Here is a tiny trained network, its code and every weight. The questions are about switching its units off for an input and a target symbol, where a switched-off unit gives its printed mean instead of its output.

import numpy as np


def w(rows, s, z=0):
    codes = np.array(rows[::2]) - 128.0
    scale = np.full(codes.shape[1], s)
    scale[-1] = z or s
    return codes * scale


def softmax(a):
    e = np.exp(a - a.max(-1, keepdims=True))
    return e / e.sum(-1, keepdims=True)


def log_softmax(a):
    a = a - a.max(-1, keepdims=True)
    return a - np.log(np.exp(a).sum(-1, keepdims=True))


def net(x, mask):
    ids = ['ΛΞαβγεζηθμπτφψω'.index(c) for c in x.split()]
    T = len(ids)
    res = E[ids] + P[:T]
    u = 0
    for l in range(2):
        r = res
        for j in range(3):
            rows = slice(4 * j, 4 * j + 4)
            q, k, v = (r @ M[l][rows].T for M in (Q, K, V))
            z = softmax(np.where(np.tri(T) > 0, q @ k.T / 4**0.5, -1e9)) @ v
            o = O[l][rows]
            res = res + np.where(mask[u + j], z, o[:, -1]) @ o[:, :-1]
        u += 3
    return log_softmax(res[-1] @ U[:, :-1].T + U[:, -1])


Q, K, V, O = {}, {}, {}, {}
E = w([
[161,194,57,42,108,187],'Λ',
[96,215,53,122,126,80],'Ξ',
[159,101,134,85,248,199],'α',
[93,209,101,191,184,70],'β',
[189,76,136,79,119,71],'γ',
[138,35,186,196,135,133],'ε',
[183,182,150,161,231,102],'ζ',
[66,195,152,211,129,198],'η',
[191,82,83,149,58,196],'θ',
[161,57,77,77,139,52],'μ',
[71,30,122,190,141,87],'π',
[202,80,102,235,173,158],'τ',
[72,82,126,112,46,151],'φ',
[185,225,191,166,102,141],'ψ',
[33,51,57,132,117,95],'ω',
],0.012)
P = w([
[178,178,138,149,73,95],'0',
[162,150,84,164,93,115],'1',
[184,142,62,164,92,124],'2',
[185,133,55,159,106,147],'3',
[181,133,40,162,115,158],'4',
[191,135,31,151,121,172],'5',
[180,138,20,142,130,195],'6',
[183,116,5,160,124,195],'7',
[191,124,8,155,131,198],'8',
[194,116,13,132,132,211],'9',
[192,127,6,146,129,218],'10',
[187,125,23,146,104,216],'11',
[198,97,15,148,121,230],'12',
[186,123,12,129,131,234],'13',
],0.0026)
Q[0] = w([
[146,92,95,143,103,132],'0.h0',
[163,130,84,165,147,158],'0.h0',
[114,231,102,106,197,169],'0.h0',
[150,67,103,144,96,123],'0.h0',
[88,92,164,207,119,185],'0.h1',
[180,175,100,137,176,97],'0.h1',
[133,73,88,125,191,63],'0.h1',
[4,157,101,159,144,69],'0.h1',
[121,123,192,159,151,134],'0.h2',
[175,131,70,114,112,204],'0.h2',
[148,133,190,175,170,196],'0.h2',
[157,131,71,109,116,171],'0.h2',
],0.015)
K[0] = w([
[152,104,96,134,101,149],'0.h0',
[166,144,84,171,148,169],'0.h0',
[99,233,122,128,192,133],'0.h0',
[156,68,96,131,91,150],'0.h0',
[93,91,173,192,114,170],'0.h1',
[205,178,84,143,203,97],'0.h1',
[145,56,76,118,168,76],'0.h1',
[3,136,131,155,155,54],'0.h1',
[146,120,170,177,138,145],'0.h2',
[168,136,71,91,97,199],'0.h2',
[178,133,161,162,143,195],'0.h2',
[144,135,72,80,112,166],'0.h2',
],0.017)
V[0] = w([
[167,169,64,183,146,157],'0.h0',
[157,4,112,170,76,103],'0.h0',
[152,53,108,163,105,112],'0.h0',
[95,98,185,83,114,104],'0.h0',
[2,108,165,177,72,186],'0.h1',
[38,84,163,110,151,76],'0.h1',
[178,155,168,94,36,251],'0.h1',
[28,138,149,190,25,185],'0.h1',
[116,148,40,53,44,93],'0.h2',
[126,136,36,76,74,117],'0.h2',
[103,129,202,157,135,63],'0.h2',
[96,135,194,149,123,50],'0.h2',
],0.0092)
O[0] = w([
[84,167,157,176,124,174,254],'0.h0',
[157,33,143,168,81,118,193],'0.h0',
[140,72,140,153,104,126,188],'0.h0',
[170,99,102,87,134,86,20],'0.h0',
[175,120,29,156,164,127,63],'0.h1',
[95,102,81,124,186,71,54],'0.h1',
[254,138,118,87,83,168,80],'0.h1',
[187,136,19,167,128,133,90],'0.h1',
[79,135,102,104,28,140,199],'0.h2',
[76,127,107,110,48,157,217],'0.h2',
[151,141,133,140,160,54,34],'0.h2',
[142,142,129,138,143,52,36],'0.h2',
],0.0091,0.0043)
Q[1] = w([
[149,173,85,79,179,91],'1.h0',
[78,155,137,248,78,131],'1.h0',
[150,139,131,54,166,1],'1.h0',
[94,84,208,208,125,187],'1.h0',
[121,124,115,65,51,130],'1.h1',
[135,129,119,140,145,106],'1.h1',
[128,135,146,110,126,160],'1.h1',
[119,123,118,106,69,143],'1.h1',
[147,134,162,116,136,116],'1.h2',
[110,116,166,97,109,141],'1.h2',
[197,150,150,137,131,106],'1.h2',
[74,126,67,144,133,150],'1.h2',
],0.0093)
K[1] = w([
[144,151,124,159,162,75],'1.h0',
[66,125,124,157,46,202],'1.h0',
[147,138,163,137,137,2],'1.h0',
[106,94,183,112,104,209],'1.h0',
[148,70,91,89,142,7],'1.h1',
[126,170,112,129,142,152],'1.h1',
[134,101,152,154,117,115],'1.h1',
[132,90,117,87,118,73],'1.h1',
[113,126,113,104,127,73],'1.h2',
[95,97,146,93,92,123],'1.h2',
[126,120,106,144,195,53],'1.h2',
[143,163,137,145,119,210],'1.h2',
],0.0082)
V[1] = w([
[242,209,62,84,63,196],'1.h0',
[247,3,127,222,82,116],'1.h0',
[196,103,219,62,90,180],'1.h0',
[95,189,173,52,144,159],'1.h0',
[153,75,109,118,69,201],'1.h1',
[147,77,109,91,101,124],'1.h1',
[133,85,113,72,107,85],'1.h1',
[122,170,147,151,141,189],'1.h1',
[61,73,107,114,89,90],'1.h2',
[125,140,197,157,175,70],'1.h2',
[131,123,133,193,147,72],'1.h2',
[94,108,148,123,126,71],'1.h2',
],0.0044)
O[1] = w([
[110,114,142,128,155,254,246],'1.h0',
[86,113,180,228,75,147,148],'1.h0',
[76,77,181,134,179,161,219],'1.h0',
[127,112,125,58,195,128,151],'1.h0',
[174,109,164,105,118,178,153],'1.h1',
[120,109,133,112,101,174,133],'1.h1',
[90,109,109,122,100,168,126],'1.h1',
[176,144,158,147,161,115,128],'1.h1',
[165,122,184,119,153,147,132],'1.h2',
[150,148,134,90,80,160,71],'1.h2',
[153,134,146,124,85,177,86],'1.h2',
[156,142,165,98,116,157,99],'1.h2',
],0.0054,0.014)
U = w([
[75,70,181,69,107,62,58],'Λ',
[118,224,74,39,49,129,165],'Ξ',
[130,95,100,41,235,180,197],'α',
[102,130,161,219,125,168,60],'β',
[198,134,76,135,19,146,61],'γ',
[148,172,222,92,199,104,13],'ε',
[246,83,174,181,175,102,136],'ζ',
[158,92,2,119,73,113,168],'η',
[176,62,107,187,197,52,173],'θ',
[195,202,30,188,176,156,47],'μ',
[51,239,84,123,108,89,207],'π',
[155,101,193,45,44,82,202],'τ',
[93,86,33,158,142,51,92],'φ',
[252,245,169,99,71,130,251],'ψ',
[95,204,150,168,217,68,108],'ω',
],0.0055,0.0028)

Each question gives the input, a string of symbols that net reads in full, and the target symbol t.
The units are the heads (4 rows each of Q, K, V and O). Each row of codes is followed by its name. A weight is (code - 128) times the scale printed after its matrix; where a second scale follows, it is the last column's (O and U).
mask holds one flag per head, layer by layer. A switched-off head (its flag False) gives its mean, the last column of its rows in O, instead of its output. The means were averaged over made-up inputs and are rounded, as every weight is.
A unit's drop is (log p(t) with every unit on - log p(t) with that unit switched off) / (log p(t) with every unit on - log p(t) with every unit switched off).
The circuit of an input: a set's keep is (log p(t) with only the set's units on - log p(t) with every unit switched off) / (log p(t) with every unit on - log p(t) with every unit switched off). Starting from all 6 units, units are removed one at a time, each time the one whose removal leaves the highest keep (on an exact tie, the one counted first), for as long as the keep stays at least 0.8.
circuit, biggest first: the units of the circuit, biggest drop first
unit that matters most: the unit with the biggest drop
which heads matter: for each layer, one digit per head in row order, 1 if its drop is at least 0.15 and else 0, layers parted by /
input η ω φ ψ μ φ, target γ: unit that matters most	0.h1
input α μ α φ Ξ π, target φ: circuit, biggest first	[0.h1 1.h0]
input η Λ ζ ζ Λ π τ, target α: circuit, biggest first	[1.h0 0.h2 0.h0]
input ω θ Ξ ε τ η γ, target β: which heads matter	110 / 100
input ψ γ ω α η ψ, target ψ: circuit, biggest first	[0.h1 1.h2]
input ζ β Ξ β Ξ φ Λ ψ π, target α: circuit, biggest first	[1.h0 0.h2 0.h1]
input η η ε η φ ε, target θ: which heads matter	101 / 000
input μ Λ η π α ψ, target α: which heads matter	101 / 100
input φ Ξ τ φ β, target π: which heads matter	110 / 100
input π μ β Ξ, target Ξ: circuit, biggest first	[1.h0 0.h0 0.h2]
input β η ψ Ξ Λ ω Ξ ε, target α: circuit, biggest first	[1.h0 0.h1 0.h2]
input π η β θ μ β, target ω: which heads matter	101 / 001
input ω μ β ψ β π π ζ Λ Ξ η Ξ ε, target ζ: circuit, biggest first	[0.h2 0.h0]
input β β β β γ, target τ: circuit, biggest first	[0.h1 1.h2 0.h0]
input ζ ε ψ μ θ ψ ε β Λ τ ε Ξ π, target θ: circuit, biggest first	[0.h2 0.h1]
input μ γ μ ζ, target ω: circuit, biggest first	[0.h2 0.h0 1.h1]
input μ Ξ μ γ β τ γ φ μ β φ Λ μ ε, target α: which heads matter	011 / 100
input β μ τ γ Ξ η μ φ, target η: which heads matter	010 / 000
input μ φ Λ Ξ ε η Ξ, target α: unit that matters most	1.h0
input α γ μ Λ ε τ η τ φ, target η: unit that matters most	0.h1
input ε η Ξ ψ β ε τ ψ ε γ Ξ ε ω, target φ: which heads matter	010 / 000
input ζ Ξ μ θ ψ, target ψ: which heads matter	010 / 001
input μ μ π η θ Ξ μ, target β: which heads matter	110 / 100
input ζ Λ φ ψ τ θ ζ φ Λ, target Ξ: which heads matter	101 / 000
input φ ε ε Ξ π φ η π ω, target η: circuit, biggest first	[0.h1 0.h0 0.h2 1.h0]
input Ξ π α θ μ ω μ μ γ φ γ α μ ω, target φ: which heads matter	010 / 001
input μ Ξ Ξ η φ ζ Λ φ μ Λ, target Ξ: unit that matters most	0.h0
input ε μ Λ β β Λ π, target θ: circuit, biggest first	[0.h1 0.h2]
